Each row has a name. Each piece below is followed by the name of the row it came from, unless a question asks for something else. Each question is about the rows just above it.

[134  92 179 119 105 178 100 111 171 172  70 139 132  84 115 128 152  93
 145 130 141 100 117 102  90 181  68 105] -> X
[107  77 182  77 148 148 130 148 129 148  77 134  91 148 112 117 128 108
 157 128 150  86 105  83  80 191 128  77] -> B
[134  92 179 119 105 178 100 111 171 172  70 139 132  84 115 128 152  93
 145  74 114 169 130 108 119 179  90 123] -> K
[139 145 114 111 119 169 180  92  93 119 136 128 108 172 152 123  90 100
 132 130  84  74  76 178  70 179 115 105] -> S
[128 141 136 109 135 148 112 117 147 153 135 135 148 109 108 126 148 107
 135  99 148 167 135 144 148 149 103 133] -> N
[130 105 112  80  77  77 148 191  83  77  91 128 129 150 108 157 148 182
 128 148 148 148  86 107 128 134  77 117] is which row reordered? => B
Which row holds these entries in another order? [105 152 178  70 128 171 123 172 132 139  93 111 119 108 169 119  74 114
 100 145 134  84 130  92  90 179 179 115] => K
Count of [148] in B: => 5
How many times does B hold [77]? => 4
How many times does N hold [135]? => 5

[114 141 148 141  95  62  95] -> Z
[ 38 104  38  38 138 105 138] -> G
[123 135 178 113  41  83 115] -> J
[111 141 152 142  89  58 105] -> L
[138 138 104 138  38 104 104] -> M
How many times does M hold [104]? => 3
Put [104 138 138 104  38 138 104] back in order: which row is it? => M
Count of [38] in G: => 3
The next entry after [138 105]: => [138]

[141 112 126 168 144 124 125 138 161 125 138 132 138 156 154 125 122 102
  84 121  89 152 121] : D
[139 111 125 167 142 122  96  99 159 109 183 130 136 154 152 124 121  97
 107 119  88 151 120] : Q
[112 112 124 165 142 123  96 100 159 112 182 130 136 124 152 124 123  96
 107 118  90 152 112] : H
[120 157 149 100 128 143 184 171 105 153  79 142 135 113 111 147 140 185
 170 157 186 108 155] : W
[ 97 109 174 185 171 116 178 120 153  67 175 174 173 161 136 149  73 204
 177 184 129  94 183] : C
[ 97 109 174 185 171 116 178 120 153  67 175 174 173 161 136 149  73  84
 102 104 117 161 103] : U
[130 161 143  96 123 147 176 174 106 164  78 137 130 111 113 145 150 175
 162 149 186 115 139] : F
[124 160 147  96 125 146 182 175 104 159 113 140 133 111 111 147 146 182
 169 154 188 111 153] : R
[136 109 127 167 144 121 100  99 158 105 183 133 138 154 151 124 117 103
 111 122  89 147 123] : P
[146 125 121 144 132 132 101 116 147 133 157 124 128 142 147 125 140  95
 109 115 106 155 114] : Y
[ 97 111 171 179 168 116 178 122 149  71 167 171 169 157 133 148  76 203
 175 181 132  93 181] : A
Times [112] occurs in H: => 4
Give the next entry after [ 84 102]. => [104]
Count of [138] in D: => 3

[171  93  97  81 168  52  56 196  99]  beb
[183  94  86 150 170  48  65 186  65]  kofin
[146 142 131 117 132  82  90 175 133]  Gud
[182 110  89 154 161  68  82 173  83]  Vep
[124  70  67 163 141 179 198  75  89]  lumaz
[134 134 179  78 102  66  59 192 188]  Rozem
[107 200 200  63 196 104  86 145 189]  nive
[134  78  60 194 154 143 180 119  66]  favo
[171  93  97 147 168  52  56 196  99]  nuki
[ 74 163 163 114 104 196 188  62 167]  zimi
[157  64  53 180 164  96 138 142  65]  leva
The next entry after [104 196]: => [188]
How many times does Rozem hold [65]? => 0

[146 134 169 169 140 105 105 146 105 130 169 136 169 170] = V
[ 74 114 155 148  85 143 174 118 129 144 231  78 143 181] = T
[169 140 136 172 130 146 146 134 103 169 169 169 104 105] = E
How many times does T hold [143]? => 2
How many times does E hold [103]? => 1
Which row holds these entries in another order? [105 104 169 169 169 103 134 146 146 130 172 136 140 169] => E
What is the next entry after [174 118 129 144 231  78 143]? => [181]
How many times does V hold [105]? => 3

[135 163 155 148 109 105 129 150 139 141 154 110] : rafaz
[113 108 132 133 123  98 123 161 108 116 106 111] : Kada
[109 104 158 161 138 107 110 126 116  87 116 122] : vuv
[113  37  95  70 153 105 129  95 142  95  62 138] : megut
Give the next entry after [37 95 70]. => [153]
The next entry after [123 161 108 116]: => [106]

[ 93  75  77 134  82 175 180 178  74  70  70 164 117  96 172 172  75  86] : domap
[ 58 161 158 213 141 171 127 110 145 148 141  90  55 182 116 103 126 169] : gage
[188  76 163  64  93  76  82  93 173  93 168 103 176  76  93 101 168 148] : turi
[ 64 116 101 198  96 195 172 166  92  92 102 159  82 140 161 148  98 113] : Suvi
[116  78  74  95  66 147 173 181  65  79  70 190 158  88 171 193  77  77] : gub
[213 141 172 127 110 145  77  81 175 175 174  88 140  92  88  86 181 161] : zopuv
Count of [94] in turi: => 0
Which row holds these entries in another order? [ 64  76  76  76  82  93  93  93  93 101 103 148 163 168 168 173 176 188] => turi
The next entry after [ 75  77 134]: => [82]
Give the next entry after [213 141 171 127 110 145]. => [148]

[ 90  95 107 195  25 230 152 176  86  68 110 161 167 111 100  46 123 160
 132 129 142 109 225 103 169 123 101  96 119 117 120 198  77 130  43 197
 120  99 124 128 105  84 173 181 184 119 125  67 113 138 132 159 139 119] : vafuz
[123 230 101  86 110 103  95 130  90 181 120 197  43 138 104 120 113  99
 132  77 119 119 100 176 129 109 195 119 123 159 124 125 132 142 167 152
 107 225 117 128  96  25 169 161 160 184 198 111  68  67  84 173 139  46] : dob
[131 159 130 134 116  64 133  84  65 109 172 102  48 123 141 159 162 130
 157 110 143 121 119  89 171 131 128 123 135 156  86 176 128 114 154 123
 110 162 142 116 119 128 171 111 109 152 154 162 122  65 203 152 152 178] : kiti
[109  65 109 171  64 123 142 172  85 123 130 159 152 122 110  65 111 131
 178 128 141 135 171 119 152 143 102 114 128 133 121 176  89 130  48 162
 156 128 157 119 159  86 203 152 162 116 134 116 154 110 123 154 162 131] : bavon
[ 93  88 114 195  67 226 163 135  85 109 114 130 147 124 109  56 111 141
 128 131 178 135 179 104 162 134 113  84 109 129 101 187  83 127  52 169
 123  83 132 131 105  86 152 158 169 107 127  62 134 136 114 163 162 114] : ded
[119 142 100 169  77  68 173 117 181 230 113 119 123 160 123 225  43  96
 132  67 159  25 120 129 130 111 198  84 120 139 109 124  46 101  95 132
 184 128 125 110  90 152  99 195 176 103 105 197 167 107  86 138 161 119] is which row reordered? => vafuz
The next entry after [111 131 178 128 141 135]: => [171]
Which row holds these entries in another order? [131 162 154 123 110 154 116 134 116 162 152 203  86 159 119 157 128 156
 162  48 130  89 176 121 133 128 114 102 143 152 119 171 135 141 128 178
 131 111  65 110 122 152 159 130 123  85 172 142 123  64 171 109  65 109] => bavon
Which row holds these entries in another order? [ 25  43  46  67  68  77  84  86  90  95  96  99 100 101 103 104 107 109
 110 111 113 117 119 119 119 120 120 123 123 124 125 128 129 130 132 132
 138 139 142 152 159 160 161 167 169 173 176 181 184 195 197 198 225 230] => dob
Give the next entry after [104 120 113  99 132  77]. => [119]
What is the next entry after [114 195  67]? => [226]
[ 48  64  65  65  85  86  89 102 109 109 110 110 111 114 116 116 119 119
 121 122 123 123 123 128 128 128 130 130 131 131 133 134 135 141 142 143
 152 152 152 154 154 156 157 159 159 162 162 162 171 171 172 176 178 203] is which row reordered? => bavon

[ 77 156 164 161  99 140 165  86  97 165] -> nuve
[157  99 114 189  75  97  91 184 158  85] -> kan
[154 105  81 135 166 127 191 120 171  86] -> gesa
[112 136 160 218  84 164 194 153 135 108] -> kegoz
[113 104 187 158 109  41 102  84  32  99] -> Sir
[126 137  56  88 130 118 145 126 191 173] -> durop
[154 105 109 169  85  95  97 170 149 123] -> kede
[151 163 152 140  68 170 126 110 117 219] -> monom
[102 145 116 112 184 187 164 132 156  99] -> rupov
[132 122 192 220  79 127 145 147  83  83] -> Kizaf
[185 118 161 124 100 108  81 127  96 151] -> tibip
Give the next entry after [126 137  56  88]. => [130]
Which row holds these entries in another order? [127 191 120 171  86 154 105  81 135 166] => gesa
which: [154 105 109 169  85  95  97 170 149 123] => kede

[ 97 136 128 117 126 142 134 111] = gafi
[116 116 116 119 106  71 153 116] = Nar
[134  97  87 144 142 128 126 162] = fiti
[136 128 140 126  27 185 153 185] = siden
[130 113 136 156 128 135 134 136] = rara
What is the next entry after [116 116 116 119 106]? => [71]
Give the next entry after [136 128 117 126]. => [142]
Count of [116] in Nar: => 4
What is the next entry after [128 140 126  27 185 153]? => [185]
[128 117 126 142 134 111  97 136] is which row reordered? => gafi
What is the next entry after [136 156]? => [128]

[ 84 169 185 118  76 213] -> Kataz
[ 84 169 203 185  76 213] -> luru
[ 80 169 185 186 179  80] -> tidi
which: [ 84 169 203 185  76 213] => luru
What is the next entry after [169 185 186]? => [179]
How many times does tidi hold [185]? => 1

[ 61 130 190  72 197  60 142 157  55]  bufi
[ 61 130 190  72  62 196 114 103 198]  nul
[ 61 130 190  72 197  60 182  70 165]  gop
[143  67 143 143 170 118 182 143 170]  fegoz
Which row holds these entries in another order? [170 143  67 143 143 170 118 182 143] => fegoz
The next entry after [182  70]: => [165]
Count of [143] in fegoz: => 4
Give the next entry after [ 60 142]. => [157]

[198  88 192  84  92 155 208  69 104]  mikif
[ 92 198 101 203 113 152  71 145 187]  Ler
[ 93 192 100 190 122 142  76 148 163]  Tur
[198  84 192  88  92 142  76 148 175]  keb
[ 93 186 100 190 122 142  76 148  87]  kedar
[193 159 198 193  46 208 182  55  46]  sepa
Times [192] occurs in sepa: => 0
Give the next entry after [198  88 192  84  92]. => [155]
Count of [122] in kedar: => 1

[120 116  94  72  98 110  92 164 132 105 163 162 108 119 137 160 122 162
 147 153 107  54  97 139  74 129  90  93 125 112 114 150 126  84 131 108
 160 136 195 119 141] -> dusi
[101 113 107 167  99 148  97 114 114 114 109 182 152 150  86 108 146 123
 141 149 162 130 180 135 124 170 164 114 107 102 150 137 132 108 127 124
 125 198  99 113 109] -> reb
[124 123 137 107 125 109 135 152 114  77 130  82 130 112 125 172 111 103
 148  94 149 108 112 114 114  86 114  99 180 198  99 182  99 100 101 106
 145 135 148 146 159] -> Zat
[104 138 148 157 103  93 100 107 119  77  94 103 148 130 149 130 112 172
 111  82 125  99 169 150 140 102 159 153 173 115 145 134 154 120 110 107
 146 150 185 144 113] -> nem
[124 123 137 107 125 109 135 152 114 124 148 146 113  97 167 149 164 170
 127 132 109 108 112 114 114  86 114  99 180 198  99 182 130 108 141 150
 101 107 102 162 150] -> dag
Give the next entry after [ 77  94 103 148 130 149 130 112 172 111  82 125]. => [99]
Put [ 99 182 130 108 141 150 101 107 102 162 150 124 123 137 107 125 109 135
 152 114 124 148 146 113  97 167 149 164 170 127 132 109 108 112 114 114
  86 114  99 180 198] back in order: which row is it? => dag

[138  74 157 142 182 222 181  47 225  95 186 153  34  52  86 205 167  47
 213  53  41  47] : Ral
[145  45  34  72 217 213 191 118  72  51  33  54 174 161 134 119 182  45
  67 120 103 197] : Kipoz
[161  62 196 188  61  40  91 115 159  49 141 129  55  92 143 144 183  89
  59 129 221 143] : Bapa
[ 53 164 129 226  98 187 201 182 225  42 140 176  70 137 164 197 136 157
 156  57 219 182] : Peb
[145  45  34  72 217 213 191 118  72  51  33  54 174 161 121  44 164  49
 193 129 223 157] : Nuvo
[171  79  48 102 198 142  67  88 187  46 192 166  68  99  32  74  62 194
  55 187  90 226] : div
[171  79  48 102 198 142  67  88 187  46 192 166  68  99  32  74  62 194
  55 141  90 226] : topen
[ 69 132  69 119  83  69 174  60 174 164 193 189  42  30 100 192  39  69
 185 141  74  57] : Mumif
[ 48  64  41 168 202 160 162  78 126 122 159 227 224 133  44  32  35 195
 143 181 168  48] : Buvob
What is the next entry after [181  47 225  95 186]? => [153]
How many times does Buvob hold [169]? => 0
How many times does Ral hold [48]? => 0
[ 74  68 194  32 141  46  67  90 166  88 102 226  55 171  62 192 187  99
  48 198  79 142] is which row reordered? => topen

[162 163 126 122 140 162 170 125 125 130 124 125 209 125 104 122 132] = figan
[113 111 121 115 140 100 142 103 182 199 128 126 162 104 121 121 102] = mugad
[132 134 122 140 115 132 130 170 163 209 125 162 104 126 122 123 126] = Roka
How many times does mugad hold [121]? => 3
How many times does figan hold [122]? => 2
Count of [122] in Roka: => 2
Give the next entry after [121 121]. => [102]
Which row holds these entries in another order? [123 126 132 134 122 140 115 132 130 170 163 209 125 162 104 126 122] => Roka
How many times does figan hold [124]? => 1
Give the next entry after [126 162 104]. => [121]

[158  90 143  32  97 102 126 181 228 152  98 112 178  54 130 152 120 129
  85  83 174 119]  kenu
[ 97 149 157 100 112 105 171 107 103 135 103 141 104 132 162 123 103 112
  70 149 101 149]  rera
[ 97 164 139  96 161 104 144  74 144 168  99 152  97 147 162 169 116 132
 221  97 192 125]  napi
[108 133  68 157 142 115 101  75 125 205  99  61 142 140 151 164 143 161
 149  81 157 112]  Baror
[120 125 140 137 101 101 166 119  93  92 121 173 162 128  97 161 100 108
  81 164 114 121]  kul
[ 99 123 165 120 104 107 157 107 111 136 114 129 113 134 155 119 105 116
  71  83 104 110]  Lelod
[ 97 164  97 113 189 104 122  65 148 203  94 148 111 148 163 189 126 157
  94  71 118 103]  lepu
[126 122  94  84 143 116 116 212 147 110 158  51  84 148 126 115 174 152
 215 135 191 117]  mek
[126 143  90  85 152 119 102  83  98 129 158  32 152 130  97 111 174  98
 228  54 178 181]  Nof
Put [ 32  54  83  85  90  97  98  98 102 111 119 126 129 130 143 152 152 158
 174 178 181 228] back in order: which row is it? => Nof
Times [149] occurs in rera: => 3
How many times does lepu hold [97]? => 2

[134 134 137 105 142 111 132 145 122 118 135 124 128 140  90  91 116 147
 114  95 150 126 119 133 138 137 168 115 141 100 147] : Dap
[113 104 142 146 138 116 135 107 177 117  88  92 135 138 119 156 142 169
 106 110 119 106 128 172 123 149 171 143 136 113 210] : beduz
[112 119 149 116 122 104 138 145 127 150 117 133 140 109 135 101 131 144
 131 128 125 150 142 129 127 131 130 140 114 109 137] : Lepid
[124 126 130 130 153 117 103 129 102 127 113 130 118 104  86 108 120 167
 101 114 128 120 144 147 136 104 168 111 140 114 127] : suteg
[141 132 114  91 149 126  97 178 109 123 104 127 106 101 136 128 156 170
 139 155 152 142 160 129 133 154 124 105 133 137 171] : rubu
[125 122 132 127 134 122 159 104 159 115 133  99 138 159 124 108 122 137
 114 100 136 120 108 139 130 143 153 138 131 112 171] : lus
[119 123 121 114 114 113 127 153 112 153 118 157 137  80 173 134 149 141
 156 167 120 150 162 116 113 119 101 135 117 145 136] : Gis
[103 117 113 129 130 111 130 124 144 130 153 114 120  86 118 127 146 104
 104 126 108 120 114 167 136 168 127 101 102 140 128] : zime
[130 113 136 136 121 128 148 119 167 119 119 113 124 144 121 132 118 128
 124 121 127 129 111 141 119 131 140 126 131 114 148] : boni
[142 165  97 117 154 156  84 137  80 113 141 149 107 135 104 134 139 122
 132 133 152 109 115 112 140 129 126 100 146 163  95] : zevil
[132 138 107 114 150 137  97 139  86 130 128 136 128 106 114 126 130 151
 121 123 152 116 140 138 150 122 139 109 134 134 133] : dedag
[128 109 114 126 130 132 126 118 128 133 134 144 119 155  97 125 111  94
 133 121 114 130 112 122 140 106 121 125 138 140  89] : vitoz
Which row holds these entries in another order? [168 111 140 114 127 124 126 130 130 153 117 103 129 102 127 113 130 118
 104  86 108 120 167 101 114 128 120 144 147 136 104] => suteg
What is the next entry after [136 136 121]? => [128]
Give the next entry after [128 106 114 126 130]. => [151]
Give the next entry after [136 128 106 114]. => [126]

[ 75  81  60  40 129 130  76 149] -> pogiv
[156  68  65  37 136 121  29  92] -> makez
[118  81  60  40 129 130  76 149] -> Bise
Which row holds these entries in another order? [ 92  37 136 156 121  68  65  29] => makez
Count of [76] in pogiv: => 1

[152 185 143 132  83  90 178  84  78] -> kozof
[131 132 140 178  67 197  83 140 132] -> Foto
[141 132  83 146 178 146 146 197  83] -> vefin
[132 132 197  67 140 140 132  83 178] -> pazu
Which row holds these entries in another order? [197 132 146 146  83  83 141 178 146] => vefin
Times [83] occurs in vefin: => 2
How many times does pazu hold [139]? => 0
Give the next entry after [132 140 178  67 197]. => [83]
What is the next entry after [143 132  83  90 178]? => [84]
Which row holds these entries in another order? [197  67 140 140 132  83 178 132 132] => pazu

